Here is a tiny trained network, its code and every weight. The questions are about switching its units off for an input and a target symbol, where a switched-off unit gives its printed mean instead of its output.

import numpy as np


def w(rows, s, z=0):
    codes = np.array(rows[::2]) - 128.0
    scale = np.full(codes.shape[1], s)
    scale[-1] = z or s
    return codes * scale


def norm(h):
    return h / np.sqrt((h * h).mean(-1, keepdims=True) + 1e-5)


def f(y):
    return np.maximum(y, 0)


def softmax(a):
    e = np.exp(a - a.max(-1, keepdims=True))
    return e / e.sum(-1, keepdims=True)


def log_softmax(a):
    a = a - a.max(-1, keepdims=True)
    return a - np.log(np.exp(a).sum(-1, keepdims=True))


def net(x, mask):
    ids = ['ΛΣβζηξπ'.index(c) for c in x.split()]
    T = len(ids)
    res = E[ids] + P[:T]
    r = norm(res)
    for j in range(3):
        rows = slice(2 * j, 2 * j + 2)
        q, k, v = (r @ M[0][rows].T for M in (Q, K, V))
        z = softmax(np.where(np.tri(T) > 0, q @ k.T / 2**0.5, -1e9)) @ v
        o = O[0][rows]
        res = res + np.where(mask[j], z, o[:, -1]) @ o[:, :-1]
    y = f(norm(res) @ A[0][:, :-1].T + A[0][:, -1])
    res = res + np.where(mask[3:7], y, B[0][:, -1]) @ B[0][:, :-1]
    return log_softmax(norm(res)[-1] @ U[:, :-1].T + U[:, -1])


Q, K, V, O, A, B = {}, {}, {}, {}, {}, {}
E = w([
[163,55,112,165,127,53],'Λ',
[90,82,113,42,206,9],'Σ',
[110,98,142,41,149,190],'β',
[111,110,58,156,179,168],'ζ',
[167,5,90,97,168,140],'η',
[143,61,135,56,8,125],'ξ',
[76,187,71,62,163,96],'π',
],0.014)
P = w([
[99,144,187,227,132,114],'0',
[192,138,155,86,201,121],'1',
[7,39,138,111,162,114],'2',
[190,144,140,72,172,129],'3',
[16,51,106,110,144,124],'4',
[177,171,117,40,164,128],'5',
[40,74,78,122,135,127],'6',
[179,169,91,55,143,133],'7',
[60,102,69,128,121,136],'8',
[188,169,61,91,109,141],'9',
[60,132,61,134,126,147],'10',
[178,179,88,51,120,124],'11',
],0.013)
Q[0] = w([
[211,112,88,83,170,109],'head 1',
[243,210,177,142,119,79],'head 1',
[240,177,139,118,122,179],'head 2',
[194,124,61,62,131,100],'head 2',
[56,94,150,163,167,147],'head 3',
[2,89,154,177,132,111],'head 3',
],0.018)
K[0] = w([
[131,86,158,159,141,208],'head 1',
[169,79,221,172,206,77],'head 1',
[144,125,247,137,149,121],'head 2',
[119,163,196,140,102,54],'head 2',
[140,89,83,117,115,134],'head 3',
[109,92,8,36,118,131],'head 3',
],0.016)
V[0] = w([
[168,53,114,101,62,111],'head 1',
[88,203,73,122,115,49],'head 1',
[117,120,185,26,115,126],'head 2',
[91,248,117,89,203,111],'head 2',
[220,39,128,184,158,163],'head 3',
[180,74,123,50,204,71],'head 3',
],0.018)
O[0] = w([
[85,163,224,132,89,152,202],'head 1',
[42,103,116,134,76,26,22],'head 1',
[107,194,47,235,38,24,205],'head 2',
[90,145,104,89,27,233,93],'head 2',
[1,156,9,223,123,178,155],'head 3',
[144,240,108,183,220,165,253],'head 3',
],0.0089,0.0055)
A[0] = w([
[201,201,182,211,147,163,3],'neuron 1',
[8,135,236,254,132,143,145],'neuron 2',
[13,38,106,126,12,93,25],'neuron 3',
[103,183,88,105,108,138,87],'neuron 4',
],0.017,0.003)
B[0] = w([
[83,229,158,113,109,88,222],'neuron 1',
[149,7,129,145,20,178,255],'neuron 2',
[54,206,25,62,119,96,236],'neuron 3',
[160,110,170,156,165,122,230],'neuron 4',
],0.018,0.0075)
U = w([
[242,95,58,137,107,116,43],'Λ',
[137,84,162,156,146,2,249],'Σ',
[158,214,173,138,132,89,134],'β',
[94,69,134,88,213,147,122],'ζ',
[98,124,76,217,135,157,56],'η',
[128,66,188,77,30,130,254],'ξ',
[52,117,52,59,88,64,58],'π',
],0.0097,0.0018)

Each question gives the input, a string of symbols that net reads in full, and the target symbol t.
The units are the heads (2 rows each of Q, K, V and O) and the neurons (one row each of A and B). Each row of codes is followed by its name. A weight is (code - 128) times the scale printed after its matrix; where a second scale follows, it is the last column's (O, A, B and U).
mask holds one flag per unit, heads first, then neurons. A switched-off unit (its flag False) gives its mean, the last column of its rows in O or B, instead of its output. The means were averaged over made-up inputs and are rounded, as every weight is.
A unit's drop is (log p(t) with every unit on - log p(t) with that unit switched off) / (log p(t) with every unit on - log p(t) with every unit switched off).
unit that matters most: the unit with the biggest drop
top k neurons: the k neurons with the biggest drops, biggest first
which heads matter: for each layer, one digit per head in row order, 1 if its drop is at least 0.15 and else 0, layers parted by /
drop of u: that unit's drop, to one decimal
input Σ Σ π β, target β: which heads matter : 001
input π β Σ Σ β β, target ξ: unit that matters most : head 3
input η Σ β ζ Σ η Σ Σ ζ ζ Σ, target ζ: top 2 neurons : neuron 3; neuron 1
input Σ β ξ β Λ β Σ β π β Λ ζ, target β: which heads matter : 000
input Σ ζ π π, target β: which heads matter : 001
input β Σ ζ ξ, target Λ: top 2 neurons : neuron 2; neuron 3
input η ξ Σ ζ ζ Σ Σ Σ ξ Σ η, target ξ: which heads matter : 100
input Λ Σ π Σ ξ ξ, target ζ: which heads matter : 010
input β Σ ζ, target ζ: which heads matter : 110
input Λ Σ Λ Σ η Σ β ξ Λ, target ξ: which heads matter : 100
input π Σ π η, target ξ: which heads matter : 011
input ξ Σ β π π Σ, target Σ: which heads matter : 011
input η η Σ π ζ π, target η: which heads matter : 001
input β ξ β β, target Λ: which heads matter : 111
input Λ η β ξ β β β ξ ζ, target ξ: which heads matter : 100
input ζ ζ ξ π Σ π β β η Λ, target π: unit that matters most : head 3
input Σ Σ Λ ξ ξ Λ π Λ, target β: which heads matter : 000
input π Σ Λ β Σ Σ π β Λ Σ Σ ζ, target ξ: which heads matter : 011
input ξ Σ ζ Σ ξ π β β Σ, target β: which heads matter : 001
input ξ ξ Σ, target ξ: unit that matters most : neuron 2
input β β Λ Σ ζ π Σ π, target Λ: top 2 neurons : neuron 3; neuron 1
input Σ Σ η, target η: top 2 neurons : neuron 2; neuron 1
input β β ξ Σ, target Λ: drop of head 1 : 1.1
input β π β Σ ζ Σ η ξ η ξ η ξ, target Λ: drop of head 1 : 1.7
input β β η π, target Λ: drop of neuron 4 : 0.0
input Σ Σ Λ Λ, target β: drop of head 3 : 0.6
input ξ η π ξ η ζ Σ Σ π η ζ β, target Σ: unit that matters most : head 2
